Below are the code and all the weights of a small trained network. Each question names an input and a target symbol and asks about switching units off, where a switched-off unit gives its printed mean instead of its output.

import numpy as np


def w(rows, s, z=0):
    codes = np.array(rows[::2]) - 128.0
    scale = np.full(codes.shape[1], s)
    scale[-1] = z or s
    return codes * scale


def norm(h):
    return h / np.sqrt((h * h).mean(-1, keepdims=True) + 1e-5)


def f(y):
    return np.maximum(y, 0)


def softmax(a):
    e = np.exp(a - a.max(-1, keepdims=True))
    return e / e.sum(-1, keepdims=True)


def log_softmax(a):
    a = a - a.max(-1, keepdims=True)
    return a - np.log(np.exp(a).sum(-1, keepdims=True))


def net(x, mask):
    ids = ['Θαδζηψ'.index(c) for c in x.split()]
    T = len(ids)
    res = E[ids] + P[:T]
    r = norm(res)
    for j in range(2):
        rows = slice(2 * j, 2 * j + 2)
        q, k, v = (r @ M[0][rows].T for M in (Q, K, V))
        z = softmax(np.where(np.tri(T) > 0, q @ k.T / 2**0.5, -1e9)) @ v
        o = O[0][rows]
        res = res + np.where(mask[j], z, o[:, -1]) @ o[:, :-1]
    y = f(norm(res) @ A[0][:, :-1].T + A[0][:, -1])
    res = res + np.where(mask[2:10], y, B[0][:, -1]) @ B[0][:, :-1]
    return log_softmax(norm(res)[-1] @ U[:, :-1].T + U[:, -1])


Q, K, V, O, A, B = {}, {}, {}, {}, {}, {}
E = w([
[154,123,125,110,118],'Θ',
[54,119,94,173,188],'α',
[4,134,104,103,119],'δ',
[62,84,201,120,158],'ζ',
[129,103,95,58,107],'η',
[218,130,100,190,140],'ψ',
],0.026)
P = w([
[164,130,73,116,151],'0',
[106,126,149,156,188],'1',
[93,93,71,151,96],'2',
[208,179,120,63,107],'3',
[69,145,136,138,193],'4',
[10,102,112,67,12],'5',
[203,202,100,70,83],'6',
[99,158,133,144,197],'7',
],0.012)
Q[0] = w([
[77,109,225,220,145],'H0',
[2,127,69,131,64],'H0',
[95,168,123,29,158],'H1',
[123,5,59,116,133],'H1',
],0.01)
K[0] = w([
[115,30,236,171,227],'H0',
[80,31,206,157,92],'H0',
[133,255,240,69,91],'H1',
[191,116,158,194,51],'H1',
],0.0096)
V[0] = w([
[133,133,254,118,172],'H0',
[200,178,171,183,109],'H0',
[107,124,135,190,154],'H1',
[156,198,66,208,186],'H1',
],0.0087)
O[0] = w([
[69,131,102,127,76,99],'H0',
[22,70,104,77,145,2],'H0',
[218,86,151,154,2,79],'H1',
[29,188,254,76,96,79],'H1',
],0.0086,0.0046)
A[0] = w([
[147,140,145,145,10,130],'N0',
[128,120,157,22,108,232],'N1',
[95,169,137,195,207,66],'N2',
[168,95,54,164,82,201],'N3',
[175,195,92,55,144,142],'N4',
[125,70,156,139,167,6],'N5',
[100,141,61,49,58,173],'N6',
[157,161,148,138,187,137],'N7',
],0.012,0.0027)
B[0] = w([
[111,139,253,148,166,151],'N0',
[90,175,54,105,68,199],'N1',
[153,132,60,88,132,228],'N2',
[130,133,129,52,77,207],'N3',
[133,139,177,210,112,254],'N4',
[179,200,47,116,102,157],'N5',
[197,87,156,142,205,207],'N6',
[80,73,225,100,111,208],'N7',
],0.011,0.0074)
U = w([
[53,182,183,157,79,199],'Θ',
[69,101,147,26,200,25],'α',
[132,159,130,166,177,47],'δ',
[98,122,81,61,25,253],'ζ',
[115,24,92,115,127,93],'η',
[65,2,146,140,88,182],'ψ',
],0.0086,0.0022)

Each question gives the input, a string of symbols that net reads in full, and the target symbol t.
The units are the heads (2 rows each of Q, K, V and O) and the neurons (one row each of A and B). Each row of codes is followed by its name. A weight is (code - 128) times the scale printed after its matrix; where a second scale follows, it is the last column's (O, A, B and U).
mask holds one flag per unit, heads first, then neurons. A switched-off unit (its flag False) gives its mean, the last column of its rows in O or B, instead of its output. The means were averaged over made-up inputs and are rounded, as every weight is.
A unit's drop is (log p(t) with every unit on - log p(t) with that unit switched off) / (log p(t) with every unit on - log p(t) with every unit switched off).
The circuit of an input: a set's keep is (log p(t) with only the set's units on - log p(t) with every unit switched off) / (log p(t) with every unit on - log p(t) with every unit switched off). Starting from all 10 units, units are removed one at a time, each time the one whose removal leaves the highest keep (on an exact tie, the one counted first), for as long as the keep stays at least 0.8.
units of the circuit, in order: the units of the circuit, biggest drop first
unit that matters most: the unit with the biggest drop
top k neurons: the k neurons with the biggest drops, biggest first
which heads matter: for each layer, one digit per head in row order, 1 if its drop is at least 0.15 and else 0, layers parted by /
drop when u is switched off: that unit's drop, to one decimal
input ζ ψ ζ ζ Θ, target ζ: units of the circuit, in order -> (H1; N3)
input α Θ δ Θ α δ, target α: units of the circuit, in order -> (N6; N4)
input δ α α α, target Θ: top 3 neurons -> (N6; N7; N3)
input Θ ψ α Θ δ Θ Θ Θ, target α: which heads matter -> 10
input Θ ζ δ δ Θ, target ψ: which heads matter -> 00
input ζ α ψ ζ Θ, target η: top 2 neurons -> (N1; N2)
input α Θ α α, target α: units of the circuit, in order -> (N2; N7; N1; H1)
input ζ ψ η, target Θ: units of the circuit, in order -> (H1; N0)
input Θ ζ δ ψ Θ, target ζ: unit that matters most -> H0
input Θ η Θ ζ, target ζ: units of the circuit, in order -> (H0; N5; H1)
input Θ ψ η Θ Θ Θ, target δ: units of the circuit, in order -> (N6; H1; H0)
input α ψ Θ Θ ζ Θ η η, target δ: top 2 neurons -> (N4; N3)
input δ Θ Θ α ψ ζ α, target ζ: units of the circuit, in order -> (N2; N6)
input ζ η ζ α, target ζ: top 2 neurons -> (N3; N6)
input ζ ψ α Θ α Θ ζ Θ, target η: units of the circuit, in order -> (H1; H0)
input α ψ ζ ζ Θ α δ, target δ: top 2 neurons -> (N6; N7)
input η α η δ η Θ δ, target δ: top 2 neurons -> (N6; N4)
input α Θ Θ Θ, target Θ: top 3 neurons -> (N4; N1; N2)
input ψ δ Θ Θ ψ, target α: drop when H1 is switched off -> 0.3
input δ Θ ζ Θ Θ, target α: drop when H0 is switched off -> 0.5
input ζ Θ α η η, target δ: drop when N7 is switched off -> -0.1
input ψ Θ Θ, target Θ: drop when H1 is switched off -> 0.7
